[-18  22  28  23] -> loni
[-19  18  23  29] -> zokin
[-21   5  50  20] -> Palo
[ -1  54  56 -29] -> zoga
[-21  -1  57  18] -> Gabi
[-14  44   2  26] -> Los
chg zokin: [-19  18  23  28]	4, [29]
chg Palo: [-22   5  50  20]	1, [-21]

[ 11 -17  -9   1   1  28 -10] -> mot
[ 11 -17  -9   1   1   7  30] -> gavip
[ 11 -17  -9   1   9 -50  -5] -> Zekil
chg mot: [ 11 -17  -9   1   1  28 -11]	7, [-10]
q: [ 11 -17  -9   1   9 -50  -5]	Zekil

[-37 -11   5   3  25  28 -47  34]  tibo
[-27  -4  18  -7 -28 -44 -26 -13]  Nikeb
[  9 -39  20  -3 -10 -28 -37 -14]  bel
[-34   1  13  31  14  38 -24  20]  Rik
chg bel: [  9 -40  20  -3 -10 -28 -37 -14]	2, [-39]
key -> tag
[-36] -> Z_563
[-33] -> Z_989
[-34] -> Z_523
[-37] -> Z_778
[24] -> Z_403
[25] -> Z_5
[9] -> Z_261
join tibo 1: 	Z_778
q: [  9 -39  20  -3 -10 -28 -37 -14]	bel

[ 21 -14 -18  39  29  44]  forot
[ 32 -40 -31  50  43  16]  sumug
[ 17 -33 -45  46  38 -19]  Zem
[ 24 -58 -41  37 -11  28]  tul
[-56 -32 -26 -31 -15  18]  Nizav
[-56 -32 -26  51 -15  18]  venen
Table of tags by key:
[38] -> Z_549
[37] -> Z_974
[51] -> Z_815
[-11] -> Z_291
[-10] -> Z_653
[50] -> Z_27
[36] -> Z_964
join tul 4: 	Z_974
chg Zem: [ 17 -33 -45  45  38 -19]	4, [46]
chg venen: [-56 -32 -26  50 -15  18]	4, [51]
chg Nizav: [-57 -32 -26 -31 -15  18]	1, [-56]

[-39  18 -59 -22] = mibu
[-21  12   3  -8] = muvun
[ 34 -26 -39  -6] = Nes
[-28  26 -23  -8] = zanu
[-20 -18 -22  35] = kog
[-22 -28  41 -33] = Pov
[ 13 -30  -2  23] = borik
[ -1 -36 -46  28] = Mupum
[ 34 -27 -39  -6] = fipa
[ 21 -29 -23 -42] = bidal
[ 34 -26 -26  37] = vutog
[-39  18 -40  16] = burir
Table of tags by key:
[-8] -> Z_328
[18] -> Z_57
[28] -> Z_616
[16] -> Z_413
[-6] -> Z_312
join burir 4: 	Z_413
q: [ 21 -29 -23 -42]	bidal
chg borik: [ 14 -30  -2  23]	1, [13]

[-26   9  -6 -22  15  13  28  14 -16] : rit
[  9 -15 -10  -2 -12 -16  10 -11 -15] : lepo
[-26   9  -6 -22  15  13  -5  14 -16] : botun
[-50 -15 -10  -2 -12 -16  10 -11 -15] : Vab
chg Vab: [-50 -14 -10  -2 -12 -16  10 -11 -15]	2, [-15]
chg rit: [-26   9  -5 -22  15  13  28  14 -16]	3, [-6]
chg rit: [-26   9  -6 -21  15  13  28  14 -16]	4, [-22]
tags:
[-15] -> Z_23
[-17] -> Z_724
[14] -> Z_647
[-16] -> Z_766
[15] -> Z_667
join botun 9: 	Z_766

[14  3 46 27] -> rof
[ 22  39 -15  17] -> Lus
[-51   3  46  27] -> Pirip
[-31 -40 -31 -33] -> lago
[-51  22  46  27] -> devi
key -> tag
[21] -> Z_758
[-51] -> Z_649
[22] -> Z_550
[3] -> Z_611
join devi 2: 	Z_550
chg Lus: [ 22  39 -15  18]	4, [17]
q: [-51  22  46  27]	devi
q: [-51   3  46  27]	Pirip
chg Pirip: [-50   3  46  27]	1, [-51]
chg Pirip: [-51   3  46  28]	4, [27]

[ 26  -1   4 -10  -5  22  -8  23 -10   2  -7 -23  20  -9  -4 -11  15 -10
  23] -> pelak
[-13 -27 -19  23  32 -24  13 -25   7  11   5  32  29   3   9   7  34  13
 -19] -> tuseg
[ 30  23  23 -14 -21  17 -17  17 -18 -31   0  17  11 -32   6 -25  14  -9
  13] -> tafo
[-15 -12 -11 -10 -20  20 -12  20 -15 -14 -13 -32 -29   9  48 -24 -27  -1
  17] -> Besas
[-13 -27 -19   6  32 -24  13 -25   7  11   5  32  29   3   9   7  34   1
 -19] -> mek
chg tafo: [ 30  23  24 -14 -21  17 -17  17 -18 -31   0  17  11 -32   6 -25  14  -9
  13]	3, [23]
key -> tag
[1] -> Z_162
[16] -> Z_683
[20] -> Z_214
[-25] -> Z_167
[17] -> Z_953
[-24] -> Z_187
join mek 6: 	Z_187

[-52 -36 -16   3  14  17  16  15  17  20  22  21  19  11   6   2   1  -1
  -4  -6  -8  -7   3  17  35  49  57  60  58  52  48  43  33  19   0 -17
 -32 -42 -43 -39 -32 -25 -17  -9   5  17  25  28  20   6  -9 -23 -32 -37
 -42 -47 -55 -60 -60] -> kebor
[  1   1  -3  -6  -9 -10  -2  12  28  45  55  61  58  55  50  45  35  23
   6 -14 -28 -39 -42 -40 -35 -27 -21 -11   2  14  24  28  23  10  -4 -19
 -30 -36 -40 -46 -53 -60 -62 -55 -40 -20  -2  10  16  18  16  16  18  23
  23  18  13   7   2] -> pogog
[ 59  52  48  43  35  21   2 -17 -31 -40 -42 -39 -33 -27 -18  -9   2  16
  26  27  22   8  -8 -22 -32 -37 -42 -47 -54 -61 -62 -53 -35 -17   1  13
  16  15  15  16  20  22  22  18  11   6   3  -1  -1  -3  -7  -9  -7   1
  15  33  47  57  60] -> zom
[-41 -39 -33 -26 -17  -8   3  19  24  28  21   8  -8 -24 -32 -37 -41 -46
 -54 -60 -62 -52 -36 -17   1  13  17  16  15  16  20  21  22  17  12   6
   2   1  -1  -3  -6  -9  -8   2  17  32  48  58  58  58  53  49  42  34
  20   3 -18 -32 -41] -> novu
[ 22  21  15   8   4   0  -2  -2  -6  -8  -8  -3   8  26  42  55  59  60
  56  51  46  38  27  12  -9 -26 -37 -42 -40 -36 -29 -22 -13  -1  10  22
  28  26  15  -2 -18 -27 -36 -40 -45 -51 -60 -63 -58 -44 -26  -6   9  15
  16  16  15  17  20] -> Vep
[-52 -35 -14   3  14  17  15  14  16  20  22  21  17  12   5   2   0  -2
  -4  -7 -10  -7   2  19  35  49  58  59  56  54  47  43  33  17  -1 -18
 -33 -41 -41 -39 -33 -26 -18  -8   5  17  26  27  20   7 -10 -24 -32 -38
 -42 -49 -56 -62 -60] -> kege
[ 17  12   6   1   0  -1  -3  -7  -9  -7   3  17  34  48  59  60  57  53
  48  43  33  18   1 -18 -32 -41 -43 -37 -33 -26 -18  -9   5  15  26  28
  22   7  -9 -23 -33 -38 -42 -47 -56 -61 -60 -52 -36 -15   2  13  15  16
  15  16  19  22  22] -> fegit
chg Vep: [ 22  21  15   8   4   0  -2  -2  -6  -8  -8  -3   8  26  42  55  59  60
  56  51  46  38  27  12  -9 -26 -37 -42 -40 -36 -29 -22 -13  -1  10  22
  28  26  15  -2 -17 -27 -36 -40 -45 -51 -60 -63 -58 -44 -26  -6   9  15
  16  16  15  17  20]	41, [-18]
key -> tag
[1] -> Z_822
[16] -> Z_943
[59] -> Z_14
[-52] -> Z_689
join pogog 1: 	Z_822
chg novu: [-41 -39 -33 -26 -17  -8   3  19  24  28  21   8  -8 -24 -32 -37 -41 -46
 -54 -60 -62 -52 -36 -17   1  13  17  16  15  16  20  21  22  17  12   6
   2   1  -1  -3  -7  -9  -8   2  17  32  48  58  58  58  53  49  42  34
  20   3 -18 -32 -41]	41, [-6]

[ -2   8  57 -11   3 -10  35 -19  -3 -11 -25   8   7  12  -1  27   2 -15
  17   8 -28   0  27   0 -16 -14  -5  20 -13 -14  14  -8   7  -3  26   1
  -1  -8  19 -11  19 -44 -11   4  10   1   0  -6] -> ved
[ -2  11 -29  -8   9  -7 -19  25  32  -5  -9 -18 -16 -31  13 -13  -5  11
 -11   0 -12   2 -24  -8  17  -3  18 -16  26  13 -43  20  -4   8 -32   8
   3   5   7  10  -1  29  17   8  -2   6 -11 -15] -> dazuk
[-11  10   4  -1   0 -19  29  -1  19   0 -18 -14  -9  -8 -10   4  15   7
   4   4 -31   6   6   1  13 -11  -2  13  -5 -14   2   4   6  -3  -5  14
 -14   5  29 -21  13 -31  -1   3  18   7  -3 -17] -> molob
[  4 -19  57  18 -13  14   6 -21 -41   0  26  19  16  34 -19   0   7  -6
   4  -2  31  -2  16  11 -12  12 -22  10 -27 -11  50 -24   2 -10  28 -11
  -5  -1 -18  -8 -10 -16 -17 -12  -2  -9  15  22] -> Ridaz
[  1   4  -1  -1   4   2 -24  20  16  -1   4 -10 -10 -19   8 -15  -6  10
 -11   1   6   1 -21  -4  12   3  12 -17  18  14 -28  12  -5   6 -24   2
   3   4  -6  11  -7  32  13   2   1   4  -5  -9] -> refo
[ -9  20  -9 -14   9 -21  16  11  37  -4 -30 -18 -15 -25   5   5   4   6
   2  10 -41   6  -3  -7  13 -15  12   3  12  -2 -28  16   4   4 -18  15
  -5   2  31  -8  16 -12   9  10  13  10 -12 -25] -> gize
[ -7  -5  59  10  -9  -8  34 -19 -13   1   0   2   5  18 -21   7  19  -1
   9  -3  -9   4  19   9  -1  -4 -19  21 -26 -22  39 -14   7 -10  18   4
 -16   3  15 -26   7 -44 -14  -6  15   0   8   1] -> giga
[  1   4  -1  -1   4   2 -24  20  16  -1   4 -10 -10 -19   8 -15  -6  10
 -11   1   6   1 -21  -4  12   3  12 -17  18  14 -28  12  -5   6 -24   2
   3   4  -6  11  -7  32  13   3  -6   2  -5  -5] -> vupuz
[  1   7  -3  -4   6   0 -28  24  23  -2   1 -14 -13 -25  12 -17  -7  11
 -13   3   2   1 -25  -7  15   2  16 -19  24  16 -38  17  -6   8 -30   4
   5   4  -4  14  -6  38  16   5  -7   3  -9  -8] -> kav
[  9 -14   1   7  -5  18 -17  -8 -29  -7  21  17  13  19   2  -1  -9  -9
  -1  -1  33  -6   2   3 -14  12  -6  -5  -6   6  15 -11  -4  -1  14 -14
   9  -4 -28  13 -12  15  -6  -6 -13  -8   8  20] -> zali
[  9 -10  -9   4  -2  17 -21  -2 -19  -8  17  13   9  11   6  -4 -11  -6
  -4   4  28  -5  -4   1 -10  11   0  -9   1  10   4  -6  -4   1   7 -12
  10  -4 -25  15 -11  23  -1  -4 -14  -6   4  16] -> Malo
[  3   4  15  -4   7   6 -43  30  22   4   8 -13 -12 -29  17 -22 -13  12
 -17   0  12  -1 -33  -7  15   6  20 -28  31  25 -47  19  -9  11 -36   2
  10   5 -14  23 -13  55  20   5 -14   2  -9  -4] -> zego
chg vupuz: [  1   4  -1  -1   4   2 -24  20  16  -1   4 -10 -10 -19   8 -15  -6  10
 -11   1   6   1 -21  -4  12   3  12 -16  18  14 -28  12  -5   6 -24   2
   3   4  -6  11  -7  32  13   3  -6   2  -5  -5]	28, [-17]
chg zego: [  3   4  15  -4   7   6 -43  30  22   4   8 -13 -12 -29  17 -22 -13  12
 -17   0  12  -1 -33  -7  15   6  20 -28  31  25 -47  19  -9  11 -36   2
   9   5 -14  23 -13  55  20   5 -14   2  -9  -4]	37, [10]
chg zego: [  3   4  15  -4   7   6 -43  30  22   4   8 -13 -12 -29  17 -22 -13  12
 -17   0  12  -1 -33  -8  15   6  20 -28  31  25 -47  19  -9  11 -36   2
  10   5 -14  23 -13  55  20   5 -14   2  -9  -4]	24, [-7]
chg vupuz: [  1   3  -1  -1   4   2 -24  20  16  -1   4 -10 -10 -19   8 -15  -6  10
 -11   1   6   1 -21  -4  12   3  12 -17  18  14 -28  12  -5   6 -24   2
   3   4  -6  11  -7  32  13   3  -6   2  -5  -5]	2, [4]
chg refo: [  1   4  -1  -1   4   2 -24  20  16  -1   4 -10 -10 -19   8 -15  -6  10
 -11   1   6   1 -21  -4  12   3  12 -17  18  14 -28  12  -5   7 -24   2
   3   4  -6  11  -7  32  13   2   1   4  -5  -9]	34, [6]

[ 0  0 11 55 56 56 56] -> niler
[ 0  0  1  0 31 56 55] -> sep
[ 0  0  1 57 57 56 56] -> nit
q: [ 0  0  1  0 31 56 55]	sep
q: [ 0  0 11 55 56 56 56]	niler

[51 -5 62  6]  riba
[ 46   8  43 -17]  fimov
[ 51  -5 -14   6]  Ferus
[ 31 -63 -27  52]  liba
chg fimov: [ 46   8  42 -17]	3, [43]
Table of tags by key:
[8] -> Z_804
[43] -> Z_322
[-5] -> Z_832
[-63] -> Z_102
join fimov 2: 	Z_804

[ 16  27  -7 -21  39  21 -28 -30]  Redi
[ 11 -14  -8   5  -5  20   3 -13]  Kag
[ 47 -19 -24  38 -25  27  50  -3]  sisar
[ -3  22  22 -31 -14  -7  10  30]  rilu
[ 14 -17 -12  12  -6  18   9 -10]  sez
[ 47 -19 -24  38 -15  27  50  -3]  lemi
[ 15 -17 -13   9  -7  14 -18 -13]  fopas
[-39 -46 -21  13  47 -27 -10  -3]  Zita
[ 15  -4 -12   5  -1  23  -2 -20]  vitof
[-31  25 -20  26 -20   4  28 -45]  ruki
chg Zita: [-38 -46 -21  13  47 -27 -10  -3]	1, [-39]
chg ruki: [-31  25 -20  27 -20   4  28 -45]	4, [26]
key -> tag
[21] -> Z_190
[14] -> Z_719
[20] -> Z_220
[-31] -> Z_781
[-30] -> Z_777
[15] -> Z_316
[16] -> Z_981
join Redi 6: 	Z_190
q: [ 16  27  -7 -21  39  21 -28 -30]	Redi
q: [ 47 -19 -24  38 -15  27  50  -3]	lemi
chg Redi: [ 16  27  -7 -21  39  21 -28 -29]	8, [-30]

[ 20 -29   8 -16  -3   2   6 -12] -> lagup
[-14  25  52  55   3  12  25 -14] -> tufe
[ 20 -29   8 -16  -3  15  22  14] -> bigot
chg lagup: [ 20 -29   8 -15  -3   2   6 -12]	4, [-16]
tags:
[-11] -> Z_125
[-3] -> Z_237
[-14] -> Z_638
[-16] -> Z_468
[-12] -> Z_747
[-15] -> Z_74
join lagup 8: 	Z_747
chg bigot: [ 20 -29   8 -16  -3  15  21  14]	7, [22]
chg bigot: [ 20 -29   9 -16  -3  15  22  14]	3, [8]
q: [ 20 -29   8 -16  -3   2   6 -12]	lagup
chg lagup: [ 21 -29   8 -16  -3   2   6 -12]	1, [20]

[-11 -19  12 -23 -16   9 -21 -19  18 -13  18 -17 -18 -22 -23  11 -18 -17] : mafik
[-21 -16 -38 -14  -8 -36   7 -15 -40 -28  -9 -16  -7   7  -5 -21   3 -10] : peval
[-14 -22  16 -28 -20  13 -25 -23  24 -16  23 -21 -21 -28 -28  13 -22 -20] : lenu
[ 18   4  31   2  -8  30 -17   2  37  22  10   5  -3 -17 -12  23 -13   0] : veti
[-18 -10 -25  34  33 -19 -21  38  -9 -11 -33  35 -23  12  32 -30  39  34] : Bul
[-24 -14 -33  41  41 -25 -28  46 -12 -16 -41  43 -31  15  39 -38  48  41] : kalin
[-1 -2 -2 -1 -1 -3 -3 -1 -3 -1 -3 -1 -2 -1 -2 -2 -2 -2] : mupin
[ -2  14 -19  34  28 -14   7  33 -19   5 -34  29   5  19  35 -29  29  28] : dira
Table of tags by key:
[-1] -> Z_92
[-8] -> Z_635
[-2] -> Z_850
join mupin 5: 	Z_92
chg peval: [-21 -16 -38 -14  -8 -36   7 -15 -41 -28  -9 -16  -7   7  -5 -21   3 -10]	9, [-40]
chg dira: [ -2  14 -19  34  28 -14   7  33 -19   5 -34  29   5  19  35 -29  29  29]	18, [28]
q: [-14 -22  16 -28 -20  13 -25 -23  24 -16  23 -21 -21 -28 -28  13 -22 -20]	lenu
chg veti: [ 18   4  31   2  -8  30 -17   2  36  22  10   5  -3 -17 -12  23 -13   0]	9, [37]

